[[127 121 128 141 131 120 119 116 123]
 [118 132 133 131 131 123 130 112 139]
 [123 130 130 130 135 122 128 116 133]
 [128 130 130 124 128 128 131 136 118]
 [125 131 129 124 118 134 130 128 141]
 [127 128 130 128 133 121 128 134 103]
 [124 132 129 123 123 130 130 126 136]
 [129 120 129 142 130 122 120 123 117]
 [129 127 126 129 127 129 126 127 132]
 [133 125 131 131 132 127 128 140 106]]
Counting starts at 1.
Give the entry just left of the smallest entry.
A: 134
The entry at row 1, column 2 is 121
Give the top-left entry.
A: 127
The bottom-left entry is 133
Give the entry in the bottom-right corner.
A: 106
The entry in row 1 and column 3 is 128
The entry at row 2, column 1 is 118
Give the entry directly above the smallest entry.
A: 141
The top entry of the column that holds the smallest entry -> 123
The top entry of the column that holds the largest entry: 141
Give the entry directly above the largest entry.
A: 123
The entry in row 3 and column 1 -> 123
The entry at row 3, column 2 -> 130
Give the entry at row 3, column 3.
A: 130
The entry directly above 106 is 132
Give the entry directly below the smallest entry.
A: 136
The entry just left of the largest entry is 129
The bottom entry of the column that holds the largest entry -> 131
The entry just right of the largest entry is 130

Questions about the matrix below. Indices start at 1.
1) Give the entry in the top-right corner.
2) Give the top-left entry.
3) Give the entry in row 1 and column 3.
4) Give the entry just right of 153.
5) Give the entry in row 3 and column 1.
6) Give the entry in row 3 and column 2.
7) Give the bottom-left entry.
8) Give the bottom-right entry.
[[125 128 126 125 127 129 127 125 128 126 125 125 127 126 130]
 [122 128 123 123 123 129 123 124 128 123 121 123 123 124 126]
 [123 127 123 122 130 127 130 123 127 123 122 122 130 122 129]
 [139 114 134 136 121 117 122 137 117 137 135 137 122 130 120]
 [113 152 127 118 121 154 119 114 153 117 113 116 119 131 151]
 [110 148 119 114 128 147 126 111 147 113 112 112 126 123 147]
 [126 123 119 124 137 120 139 124 121 122 127 125 139 118 113]
 [130 126 128 128 132 125 132 129 125 129 129 128 132 127 127]
 [127 123 122 124 135 122 135 126 121 125 126 125 135 120 124]
 [121 126 118 119 129 125 130 121 126 119 119 120 130 117 119]
 [118 142 122 120 123 143 121 118 143 120 117 119 121 127 145]
 [123 131 121 121 138 129 138 120 129 120 124 121 138 120 130]
 [123 122 123 123 117 125 117 125 125 125 119 124 117 122 124]]
1) 130
2) 125
3) 126
4) 117
5) 123
6) 127
7) 123
8) 124

Read these off the grid that follows. Rows and columns are numbered from 1.
1) Report the entry directly above the smallest entry.
2) Report the entry in the top-left corner.
3) Report the entry directly below the largest entry.
4) Report the entry at row 1, column 3.
5) Report the entry just left of the largest entry.
6) Report the entry just left of the smallest entry.
7) Report the entry directly below the smallest entry.
8) Report the entry in the bottom-right corner.
[[137 134 131 118 137 122 133 132 132 127 127 129 127 135]
 [129 109 137 133 122 127 126 134 136 118 119 134 127 136]
 [126 135 142 129 127 119 125 134 125 124 124 120 119 124]
 [120 138 139 123 128 125 130 127 122 130 136 128 147 137]
 [133 131 129 117 120 131 131 127 119 130 134 145 137 131]
 [130 137 128 125 131 120 129 127 131 127 135 121 116 106]
 [130 144 133 144 134 130 134 112 135 131 123 125 122 124]
 [125 126 127 121 126 125 122 127 126 137 127 122 138 126]
 [133 141 123 121 125 129 132 134 114 125 123 133 126 130]]
1) 131
2) 137
3) 137
4) 131
5) 128
6) 116
7) 124
8) 130

Questions about the array below. Rows and columns are numbered from 1.
1) Read off the bottom-right entry.
2) Read off the entry just left of the smallest entry.
3) Read off the bottom-left entry.
4) Read off the entry in row 3 and column 1.
5) Read off the entry in row 1 and column 2.
6) Read off the smallest entry.
7) Read off the entry in row 2 and column 2.
8) Read off the top-left entry.
[[120 128 122 125 133 135 119 136 138 128]
 [126 128 126 125 132 130 125 133 139 124]
 [127 127 126 127 127 136 122 134 139 125]
 [115 131 122 123 127 139 119 138 135 133]
 [120 127 122 128 125 143 118 139 137 131]
 [124 129 127 126 125 139 123 134 136 128]
 [129 126 127 125 132 136 116 132 140 122]
 [119 131 123 132 115 140 139 140 128 136]
 [125 130 131 129 112 150 124 136 131 132]
 [129 126 129 125 130 140 113 131 139 122]
 [117 130 121 125 123 138 121 141 138 132]
 [124 126 116 130 133 119 143 139 137 127]
 [122 127 120 132 124 136 132 139 133 130]
 [121 132 130 128 110 146 130 137 130 136]
 [122 128 125 128 123 142 122 137 135 130]
 [127 125 127 130 123 147 116 135 137 126]]
1) 126
2) 128
3) 127
4) 127
5) 128
6) 110
7) 128
8) 120

Read these off the array that follows.
1) What is the last entry, reading row by row?
2) What is the entry directly below 144?
3) What is the 5th-last entry, reading row by row?
4) What is the largest entry in the first row?
5) What is the entry directly above 141?
6) What is the minimum?
7) What is the 2nd-last entry, reading row by row?
8) What is the top entry of the column that holds the smallest entry?
[[142 114 143 139 151 129 119]
 [121 107 109 146 144 118 143]
 [119 142 130 134 126 123 130]
 [146 113 134 151 128 126 141]]
1) 141
2) 126
3) 134
4) 151
5) 130
6) 107
7) 126
8) 114

W =
[[130 114 144 129]
 [127 138 121 109]
 [114 116 112 142]
 [120 128 120 132]
 [132 121 115 129]
 [135 144 148 145]
 [106 141 122 146]
 [143 116 115 128]
 [143 125 150 107]
 [119 106 131 133]
 [145 115 115 122]
 [137 131 122 145]
 [126 122 105 142]]
Counting starts at 1.
The entry in row 1 and column 3 -> 144
Read off the top-right entry.
A: 129
The entry at row 2, column 3 -> 121
The entry at row 3, column 2 -> 116
The entry at row 3, column 1 -> 114
Read off the entry directly below the largest entry.
A: 131
The entry in row 2 and column 1 is 127
The entry at row 1, column 1: 130
Read off the entry in row 1 and column 2.
A: 114
Read off the entry just right of 112.
A: 142
Read off the entry in the bottom-right corner.
A: 142
Read off the entry just right of the largest entry.
A: 107
The entry directly above 126 -> 137
Read off the entry directly below 133.
A: 122
The entry directly above 125 -> 116
Read off the bottom entry of the column that holds the largest entry.
A: 105
